The symbols move the nodes like this.
state | ^ $ ! % @
sepo | kugo mizo tegi ruko goni
muva | baga remi peme fupu ruvi
samo | zaku ruko bule veze zuvo
bugo | bemu gete vine lugu nofo
bule | lesu samo rubu tove zifu
goni | sepo memi buna kugo tugo
tamo | guna baga bome vuga peme
boti | vasu - pefi muga -
bulu | mosi feni puvu boku suvi
nula | mamu suzi piri fegi bugi
rane | dubo guna tizo vanu bome
ruvi | muva bedo desa baga tagu
fegi | ragu fike vovi sova mamu
vuga | pofu tizo dubo suvi guna
deva | mezo dubo pofu feni tizo
piri | bula nula tage vovi boku
rule | duto diba lebu - gazo
diba | kefo mifi rule - fose
ragu | sova tono rogi sofo fegi
vanu | midi pofu mezo puvu dubo
zifu | bule zuvo ruko lesu voso
rogi | tuvu ragu sudi memi vovi
sofo | buna tugo memi tegi sova
buna | tegi goni mizo zuvo sofo
vasu | muga zere leno vine boti
bugi | nula giku boku mamu zele
gazo | rule fose mifi duto veze
veze | gazo vise tove rule zaku
tagu | ruvi zopi lugu muva tona
biso | - duto - - lebu
kefo | - lebu duto - diba
laku | bome peme baga rane remi
tizo | deva rane vuga mezo fupu
memi | mizo sofo goni voso tuvu
rubu | vise bule zaku fose ruko
desa | peme ruvi remi tamo lugu
lesu | tove zaku vise mifi bule
vise | fose lesu veze diba rubu
vine | zopi bugo tona bedo muga
peme | tamo muva laku guna desa
fose | diba tove gazo kefo vise
duto | - kefo biso - rule
zere | nofo pefi vasu bugo -
guna | vuga fupu rane pofu tamo
gete | tona muga bugo tagu leno
boku | piri bugi suzi bula mosi
tage | fike piri mamu tono suzi
bedo | remi lugu ruvi laku zopi
sova | sofo sudi tuvu buna ragu
puvu | giku bulu zele suzi midi
fupu | tizo bome guna deva baga
voso | zifu tegi kugo bule mizo
lebu | biso rule kefo - mifi
vovi | rogi fegi tono tuvu bula
mizo | voso buna sepo zifu memi
mezo | feni vanu suvi zele deva
suvi | bulu mezo midi mosi pofu
mosi | boku zele giku piri bulu
leno | gete vasu nofo tona pefi
pefi | leno boti zere gete -
fike | tono bula fegi sudi tage
zopi | bedo bemu tagu remi vine
bula | vovi mamu fike rogi piri
lugu | desa tagu bedo peme bemu
tugo | goni tuvu sofo sepo sudi
zele | bugi puvu mosi nula feni
tono | sudi vovi ragu tugo fike
kugo | ruko voso zuvo rubu sepo
bemu | lugu tona zopi desa bugo
tegi | zuvo sepo voso samo buna
mifi | lebu gazo diba biso tove
mamu | fegi tage bula ragu nula
muga | vine nofo gete zopi vasu
pofu | suvi deva vanu bulu vuga
sudi | tugo rogi sova goni tono
ruko | rubu zifu samo vise kugo
tove | mifi veze fose lebu lesu
zaku | veze rubu lesu gazo samo
midi | puvu suvi feni giku vanu
feni | zele midi bulu bugi mezo
giku | suzi mosi bugi tage puvu
tona | tagu vine bemu ruvi gete
zuvo | samo kugo zifu zaku tegi
remi | laku desa muva bome bedo
baga | fupu laku tamo tizo muva
bome | rane tamo fupu dubo laku
suzi | tage boku nula fike giku
tuvu | memi sova tugo mizo rogi
nofo | bugo leno muga bemu zere
dubo | vanu vuga deva midi rane

In the rows, zero is written as 499.

The rows follow the links: the fewer symbols apart two nodes are, the more alike their rows tend to be.

Each row is also shifted at random along 3 hidden directions that mean nothing.

Rows in random order:
Each row stands for one node.
row 1: 457;506;315;510;491;687;612;519;703;307;489;466;734;467;386;447;506;485;620;481;532;461;440;496;528
row 2: 402;612;309;423;414;588;574;381;634;303;516;581;663;548;361;474;396;401;636;464;679;420;488;441;439
row 3: 641;426;421;591;537;697;378;619;676;364;488;395;694;380;471;390;594;544;574;488;433;470;410;532;590
row 4: 324;548;278;442;452;622;770;434;700;296;533;551;679;584;348;488;453;446;577;552;480;516;438;454;455
row 5: 813;340;645;558;633;429;169;612;412;612;476;469;371;485;698;461;566;678;383;508;384;738;473;620;532
row 6: 395;304;602;576;659;495;683;631;456;632;411;377;438;424;620;557;614;660;407;484;285;615;507;647;592
row 7: 531;669;556;438;313;400;151;389;447;505;647;656;352;630;435;338;466;324;394;671;346;379;432;296;347
row 8: 421;680;408;382;366;434;682;341;472;446;558;617;495;613;380;595;348;343;578;500;763;450;574;386;411
row 9: 570;635;471;406;336;373;854;444;454;532;647;595;400;672;394;650;406;384;419;687;496;686;526;329;431
row 10: 345;676;351;379;384;473;718;315;517;400;519;605;571;578;362;593;333;356;633;435;835;386;583;419;428
row 11: 145;580;356;399;418;529;634;350;639;350;563;630;554;668;350;406;458;386;479;625;275;431;410;387;345
row 12: 375;350;645;561;655;453;388;553;388;645;373;422;404;395;663;494;570;627;454;375;439;441;541;650;557
row 13: 426;626;372;428;388;559;260;367;633;314;567;641;583;614;379;327;440;381;539;569;464;388;406;386;363
row 14: 528;615;342;425;390;560;368;382;638;303;567;618;612;608;381;396;421;400;564;556;559;478;434;394;392
row 15: 666;672;557;470;309;387;548;465;393;573;641;553;386;553;424;565;443;337;459;617;580;480;546;316;469
row 16: 623;338;580;582;649;501;648;630;423;626;388;344;483;367;624;639;556;657;504;380;603;623;576;659;649
row 17: 349;637;539;439;341;378;758;433;423;580;615;559;372;610;404;569;463;337;414;653;394;456;525;328;433
row 18: 660;503;336;511;468;678;383;544;737;273;568;513;694;533;409;362;524;500;541;600;383;587;361;453;487
row 19: 664;473;348;546;504;698;454;585;710;311;518;434;715;445;429;423;546;525;585;519;474;544;398;497;561
row 20: 519;337;502;612;611;635;649;694;606;495;462;336;599;383;533;492;642;628;477;524;274;575;437;591;635
row 21: 529;354;616;596;641;516;464;619;424;620;392;357;484;338;626;535;581;625;508;368;519;475;550;642;632
row 22: 449;546;292;478;461;654;618;468;699;285;516;516;710;529;366;466;465;454;616;510;541;486;441;468;484
row 23: 545;434;376;575;532;697;541;608;707;342;498;410;704;430;433;417;579;541;564;528;375;516;404;524;567
row 24: 459;315;562;586;656;526;820;668;487;616;416;336;494;391;587;623;608;661;451;473;361;651;525;642;643
row 25: 613;713;530;434;318;386;438;383;375;541;590;598;413;548;416;548;392;313;538;519;760;380;581;346;442
row 26: 593;706;628;481;288;398;54;415;379;564;629;602;349;530;457;332;486;287;437;593;482;249;485;291;403
row 27: 1013;383;604;572;618;453;339;634;378;609;445;407;440;389;684;621;504;681;511;386;768;754;581;648;628
row 28: 645;313;609;581;645;481;499;654;451;617;453;398;424;442;647;539;602;681;399;509;343;705;490;626;588
row 29: 384;564;306;463;448;648;550;435;681;291;498;525;703;514;365;432;455;429;628;474;576;394;442;459;475
row 30: 357;356;626;520;670;425;395;503;375;630;364;473;389;453;669;512;528;641;451;372;470;492;541;674;517
row 31: 442;696;411;403;357;465;414;311;489;410;551;638;529;581;392;488;351;325;613;450;786;331;541;390;400
row 32: 682;353;521;616;618;587;637;688;524;547;435;318;579;342;569;575;593;639;514;453;495;625;509;620;667
row 33: 433;647;506;423;340;389;636;407;457;532;624;613;385;659;397;534;442;352;404;679;402;519;494;324;395
row 34: 474;514;329;474;442;627;412;473;744;273;600;591;630;637;382;316;521;467;464;692;184;585;315;401;392
row 35: 669;598;305;424;410;570;524;432;666;294;599;613;622;649;369;479;411;446;546;618;543;676;422;402;417
row 36: 679;341;621;581;638;478;420;631;415;623;434;397;426;404;660;539;570;664;441;452;467;642;521;636;596
row 37: 574;546;347;511;451;681;249;480;697;276;518;516;707;474;397;331;502;450;613;489;520;395;400;463;485
row 38: 416;339;615;566;659;476;577;585;403;641;365;384;448;374;640;580;564;641;478;365;510;500;576;662;601
row 39: 430;325;637;543;650;447;432;580;422;641;409;448;384;458;664;496;584;656;390;476;297;583;492;638;528
row 40: 637;670;486;418;327;395;511;402;447;498;643;623;404;642;418;542;397;358;465;637;569;566;513;323;403
row 41: 464;390;517;619;604;627;544;631;532;523;381;314;633;270;539;509;596;574;609;333;580;344;529;627;673
row 42: 503;657;422;404;355;471;350;347;539;391;596;660;488;653;398;411;407;364;505;598;525;459;457;353;360
row 43: 299;455;362;534;517;701;548;546;730;326;490;454;703;462;400;362;587;500;548;533;269;397;374;501;521
row 44: 305;676;368;378;382;447;872;317;482;438;525;603;536;600;362;657;337;352;613;461;806;440;599;406;422
row 45: 471;370;550;624;610;622;434;648;532;522;400;331;589;307;562;438;631;588;540;397;411;372;482;614;644
row 46: 469;662;410;390;354;439;559;351;506;427;592;644;484;646;388;518;379;365;512;582;591;496;507;364;381
row 47: 663;353;624;519;648;413;193;537;403;595;440;524;358;518;699;471;516;676;397;466;435;689;495;641;487
row 48: 425;655;505;411;333;414;332;366;477;474;622;660;404;657;416;394;445;334;421;648;371;416;457;320;342
row 49: 459;617;336;391;394;501;688;379;602;357;586;636;562;677;366;529;393;411;522;611;541;610;470;385;394
row 50: 363;344;650;532;662;429;312;523;391;631;375;469;380;446;675;462;560;634;426;398;385;471;518;657;507
row 51: 671;558;300;488;448;659;476;488;677;273;527;507;723;484;388;472;446;465;660;471;697;522;453;476;517
row 52: 528;335;612;612;625;541;413;655;485;597;430;366;488;374;616;458;637;639;437;468;306;513;472;615;604
row 53: 303;656;535;440;333;392;624;397;406;574;589;575;390;575;402;523;455;313;451;587;468;330;541;336;413
row 54: 320;672;548;442;341;395;612;397;400;580;582;567;390;563;404;526;450;310;464;571;506;313;553;333;428
row 55: 550;362;569;606;633;549;588;653;465;594;406;336;545;321;595;568;594;631;529;377;542;514;547;643;657
row 56: 531;600;331;459;419;616;287;414;661;283;549;589;655;562;381;356;448;410;594;516;564;418;415;416;418
row 57: 428;490;381;538;487;700;239;518;720;298;505;485;701;457;414;265;577;472;556;530;303;339;353;473;483
row 58: 675;620;336;392;366;477;642;402;581;362;635;642;530;693;376;556;371;421;503;647;580;727;477;367;387
row 59: 588;399;438;603;585;671;625;649;616;438;442;331;680;336;491;519;590;577;593;419;535;496;488;584;656
row 60: 668;672;550;458;318;381;594;464;400;573;641;556;379;571;420;586;437;341;453;626;587;514;547;315;465
row 61: 417;652;471;402;346;415;522;370;493;470;618;647;414;668;404;472;420;355;429;661;409;506;463;331;361
row 62: 191;666;552;433;344;393;628;375;412;565;565;575;389;570;397;502;457;302;455;567;441;262;539;345;410
row 63: 378;590;236;406;449;588;1013;403;643;317;488;531;706;563;328;665;364;440;676;449;799;562;551;476;498
row 64: 575;649;449;398;339;415;494;386;500;455;639;654;424;686;406;486;409;378;439;669;459;595;458;330;359
row 65: 372;619;325;378;399;487;849;366;583;381;573;617;552;670;350;588;374;398;538;577;577;593;501;396;404
row 66: 533;482;360;558;519;700;544;562;675;341;459;408;741;380;417;456;535;503;641;414;591;419;460;535;590
row 67: 609;434;433;591;542;699;396;625;661;383;477;379;690;366;479;394;607;545;573;473;429;451;418;542;601
row 68: 492;357;553;485;677;400;714;514;374;626;369;461;416;476;651;699;460;685;496;346;677;699;618;696;548
row 69: 324;611;347;406;394;522;598;355;603;354;561;633;562;635;363;467;415;387;546;563;506;462;463;393;382
row 70: 428;397;657;565;645;462;283;533;351;642;331;405;444;322;662;502;539;600;552;249;675;313;594;677;594
row 71: 510;595;323;407;399;534;589;405;646;326;607;638;578;688;361;467;422;424;498;653;428;630;418;386;373
row 72: 279;337;587;609;642;574;605;638;509;578;382;327;534;332;571;478;650;609;478;427;299;389;494;633;625
row 73: 674;447;418;587;519;700;272;622;687;346;510;415;685;407;463;339;600;534;555;522;367;476;373;508;568
row 74: 681;357;501;621;584;641;481;699;615;467;483;345;602;375;537;457;638;619;487;530;316;611;419;569;628
row 75: 608;653;447;403;336;431;462;376;498;440;626;656;447;671;409;498;389;367;468;633;536;567;481;334;370
row 76: 491;385;486;615;587;670;457;650;611;458;432;353;643;334;508;406;632;570;542;454;369;407;433;575;617
row 77: 369;388;490;612;604;660;564;624;577;480;391;321;660;293;504;462;618;556;593;367;481;319;489;612;647
row 78: -12;634;447;384;380;407;943;327;470;520;538;602;434;621;353;586;426;326;480;558;447;327;548;380;385
row 79: 676;294;608;519;661;406;489;613;457;611;491;496;340;589;678;545;556;724;306;609;210;904;455;613;493
row 80: 614;347;619;538;650;426;374;569;400;623;426;463;384;470;674;529;542;681;412;448;440;669;520;647;537
row 81: 451;326;591;494;670;407;446;516;417;605;412;512;363;545;671;524;525;679;391;469;362;683;505;648;476
row 82: 601;440;427;604;554;689;474;616;618;403;437;356;707;311;481;468;571;550;636;377;626;394;489;574;647
row 83: 339;316;612;527;672;437;589;556;406;646;385;437;391;461;651;557;558;654;417;432;373;579;537;658;538
row 84: 728;383;421;596;566;665;617;689;659;413;494;354;671;401;484;511;594;608;538;535;415;671;434;556;628
row 85: 186;345;604;499;683;416;619;481;380;642;335;459;402;456;643;572;513;637;466;343;481;480;575;686;524
row 86: 531;376;570;613;627;562;566;642;462;588;382;321;547;296;590;563;586;617;559;342;584;447;562;649;662
row 87: 552;695;484;407;331;407;511;377;431;496;607;623;423;612;404;539;387;337;500;575;652;473;537;340;405
row 88: 670;378;613;600;635;518;416;630;417;600;392;345;502;312;632;551;563;634;540;342;645;495;565;645;655
row 89: 551;324;538;616;616;605;580;692;568;531;460;343;559;374;560;492;645;637;457;517;274;586;454;597;630
row 90: 448;352;542;603;633;579;712;651;498;571;386;312;571;318;567;574;600;619;544;379;510;474;549;637;665

Some nodes, each with its row:
bule row 61
kefo row 26
piri row 18
tona row 39
pofu row 74
mamu row 51
peme row 88
bemu row 12
deva row 20
rule row 54
leno row 30
zifu row 8
tamo row 55
lebu row 17
bugi row 19
vanu row 77
ruko row 75
ruvi row 28
gete row 80
buna row 65
tagu row 27
pefi row 47
lesu row 87
zaku row 78
mizo row 58
mifi row 62
zopi row 70
fose row 9
voso row 31

Row, symbols taken left to right, then the row they reach:
row 67 ! @: row 84
row 59 ! ^ !: row 73
row 1 ! %: row 4
row 52 ! ! ^: row 32
row 66 @ @ ^: row 3
row 21 $ % !: row 72
row 22 ^ ^: row 2
row 13 ! ^: row 49
row 46 ! ! ^: row 48
row 40 ^ $: row 33
row 56 ^ $ !: row 35
row 89 @ % %: row 82
row 76 ! %: row 23
row 34 %: row 14
row 29 @ ^ @: row 37
row 44 ! % @: row 64
row 57 % ! ^: row 63
row 11 ^ $ $: row 69
row 42 ! $ $: row 10
row 90 ^ !: row 41
row 6 ! % @: row 24

